Here is a tiny trained network, its code and every weight. The questions are about switching its units off for an input and a target symbol, where a switched-off unit gives its printed mean instead of its output.

import numpy as np


def w(rows, s, z=0):
    codes = np.array(rows[::2]) - 128.0
    scale = np.full(codes.shape[1], s)
    scale[-1] = z or s
    return codes * scale


def norm(h):
    return h / np.sqrt((h * h).mean(-1, keepdims=True) + 1e-5)


def f(y):
    return y / 2 * (1 + np.tanh(0.7978845608 * (y + 0.044715 * y**3)))


def softmax(a):
    e = np.exp(a - a.max(-1, keepdims=True))
    return e / e.sum(-1, keepdims=True)


def log_softmax(a):
    a = a - a.max(-1, keepdims=True)
    return a - np.log(np.exp(a).sum(-1, keepdims=True))


def net(x, mask):
    ids = ['γζηθτω'.index(c) for c in x.split()]
    T = len(ids)
    res = E[ids] + P[:T]
    u = 0
    for l in range(2):
        q, k, v = (norm(res) @ M[l].T for M in (Q, K, V))
        z = softmax(np.where(np.tri(T) > 0, q @ k.T / 2**0.5, -1e9)) @ v
        res = res + np.where(mask[u], z, O[l][:, -1]) @ O[l][:, :-1]
        u += 1
        y = f(norm(res) @ A[l][:, :-1].T + A[l][:, -1])
        res = res + np.where(mask[u : u + 8], y, B[l][:, -1]) @ B[l][:, :-1]
        u += 8
    return log_softmax(norm(res)[-1] @ U[:, :-1].T + U[:, -1])


Q, K, V, O, A, B = {}, {}, {}, {}, {}, {}
E = w([
[82,94,125,126,143],'γ',
[79,194,103,94,108],'ζ',
[198,203,201,114,65],'η',
[154,141,84,120,114],'θ',
[153,114,164,121,10],'τ',
[200,158,200,107,118],'ω',
],0.013)
P = w([
[110,97,255,187,97],'0',
[189,143,131,133,210],'1',
[56,101,87,92,126],'2',
[192,162,81,128,215],'3',
[52,105,13,67,126],'4',
[181,174,55,131,225],'5',
],0.0053)
Q[0] = w([
[22,174,61,87,154],'0.h0',
[2,45,141,109,92],'0.h0',
],0.0084)
K[0] = w([
[2,153,56,190,220],'0.h0',
[121,28,81,160,242],'0.h0',
],0.0061)
V[0] = w([
[149,127,255,138,84],'0.h0',
[96,134,147,58,135],'0.h0',
],0.0042)
O[0] = w([
[202,124,38,2,165,253],'0.h0',
[153,185,164,83,144,172],'0.h0',
],0.0065,0.0014)
A[0] = w([
[96,30,123,188,69,179],'0.n0',
[86,110,96,160,181,5],'0.n1',
[84,92,42,102,35,84],'0.n2',
[169,187,56,116,2,119],'0.n3',
[134,64,143,210,68,83],'0.n4',
[180,96,211,12,101,150],'0.n5',
[91,157,108,46,251,137],'0.n6',
[106,148,191,62,132,204],'0.n7',
],0.0063,0.0025)
B[0] = w([
[180,154,206,83,176,178],'0.n0',
[172,195,182,174,110,137],'0.n1',
[167,121,215,107,72,159],'0.n2',
[121,227,212,170,146,227],'0.n3',
[186,133,209,34,185,123],'0.n4',
[42,149,110,120,144,252],'0.n5',
[177,158,2,145,62,186],'0.n6',
[53,82,81,181,81,189],'0.n7',
],0.006,0.0044)
Q[1] = w([
[241,106,2,84,109],'1.h0',
[241,184,202,62,144],'1.h0',
],0.0059)
K[1] = w([
[62,22,51,190,197],'1.h0',
[66,54,253,183,239],'1.h0',
],0.0049)
V[1] = w([
[253,123,40,179,63],'1.h0',
[64,171,139,240,252],'1.h0',
],0.0036)
O[1] = w([
[174,168,2,13,85,3],'1.h0',
[112,118,124,241,185,82],'1.h0',
],0.0041,0.0024)
A[1] = w([
[189,212,71,129,145,43],'1.n0',
[222,164,156,195,254,3],'1.n1',
[89,138,92,86,111,89],'1.n2',
[185,50,89,89,219,162],'1.n3',
[108,89,155,87,103,121],'1.n4',
[238,162,129,88,114,87],'1.n5',
[142,165,227,146,107,137],'1.n6',
[161,184,150,221,185,122],'1.n7',
],0.0093,0.0036)
B[1] = w([
[147,100,244,125,131,202],'1.n0',
[191,119,47,254,64,233],'1.n1',
[195,121,105,162,173,141],'1.n2',
[75,116,132,189,221,148],'1.n3',
[169,170,111,164,130,154],'1.n4',
[46,132,114,144,82,197],'1.n5',
[157,62,65,179,188,255],'1.n6',
[212,17,150,166,158,241],'1.n7',
],0.0077,0.0053)
U = w([
[201,99,37,243,121,179],'γ',
[72,96,187,96,202,229],'ζ',
[195,131,56,49,157,206],'η',
[54,137,24,169,13,110],'θ',
[198,92,220,78,27,36],'τ',
[176,254,161,224,118,3],'ω',
],0.0086,0.0028)

Each question gives the input, a string of symbols that net reads in full, and the target symbol t.
The units are the heads (2 rows each of Q, K, V and O) and the neurons (one row each of A and B). Each row of codes is followed by its name. A weight is (code - 128) times the scale printed after its matrix; where a second scale follows, it is the last column's (O, A, B and U).
mask holds one flag per unit, layer by layer, with each layer's heads first. A switched-off unit (its flag False) gives its mean, the last column of its rows in O or B, instead of its output. The means were averaged over made-up inputs and are rounded, as every weight is.
A unit's drop is (log p(t) with every unit on - log p(t) with that unit switched off) / (log p(t) with every unit on - log p(t) with every unit switched off).
The circuit of an input: a set's keep is (log p(t) with only the set's units on - log p(t) with every unit switched off) / (log p(t) with every unit on - log p(t) with every unit switched off). Starting from the 12 units with the biggest drops (on a tie, the unit counted first), units are removed one at a time, each time the one whose removal leaves the highest keep (on an exact tie, the one counted first), for as long as the keep stays at least 0.8.
circuit, biggest first: the units of the circuit, biggest drop first
unit that matters most: the unit with the biggest drop
k most important neurons: the k neurons with the biggest drops, biggest first
k most important neurons of layer l: the k neurons of layer l with the biggest drops, biggest first
drop when u is switched off: that unit's drop, to one decimal
input τ γ γ η ω, target η: circuit, biggest first => [1.n1; 0.h0]
input η η η ω τ τ, target θ: circuit, biggest first => [1.n5; 1.n7]
input ω η τ τ, target θ: 3 most important neurons => [1.n7; 1.n5; 1.n0]
input γ θ ω γ γ ζ, target ω: 4 most important neurons => [1.n6; 1.n1; 0.n5; 1.n0]
input ω η ω θ, target η: circuit, biggest first => [0.h0; 1.h0; 1.n1]
input γ η τ γ γ, target ζ: circuit, biggest first => [1.n1; 0.h0; 0.n0]
input η η η τ γ, target ζ: 2 most important neurons => [1.n1; 0.n6]
input ω ζ τ, target τ: 3 most important neurons => [1.n1; 0.n2; 0.n6]
input θ γ τ, target τ: most important neuron of layer 0 => [0.n2]
input γ ω γ, target η: 4 most important neurons of layer 0 => [0.n0; 0.n3; 0.n6; 0.n4]
input ω η θ θ, target η: 2 most important neurons => [1.n1; 0.n0]
input γ τ τ τ γ, target τ: 3 most important neurons of layer 0 => [0.n2; 0.n3; 0.n0]
input η ω θ ω, target ζ: 2 most important neurons of layer 1 => [1.n3; 1.n0]
input η θ γ η γ ζ, target ω: unit that matters most => 0.h0
input γ τ γ, target τ: 4 most important neurons of layer 1 => [1.n6; 1.n3; 1.n1; 1.n5]
input γ η γ, target ω: 3 most important neurons => [1.n4; 0.n0; 1.n6]
input η ζ ζ ω ω θ, target ω: 2 most important neurons of layer 0 => [0.n6; 0.n0]
input η η γ ω γ, target ω: 2 most important neurons of layer 0 => [0.n0; 0.n1]
input γ γ ω η γ, target η: 3 most important neurons of layer 0 => [0.n0; 0.n3; 0.n7]
input ω ω η ω, target ζ: 2 most important neurons of layer 0 => [0.n3; 0.n5]
input ω ζ ω θ η θ, target ω: drop when 0.n0 is switched off => -0.1
input ω ω ω, target η: drop when 0.h0 is switched off => 1.0
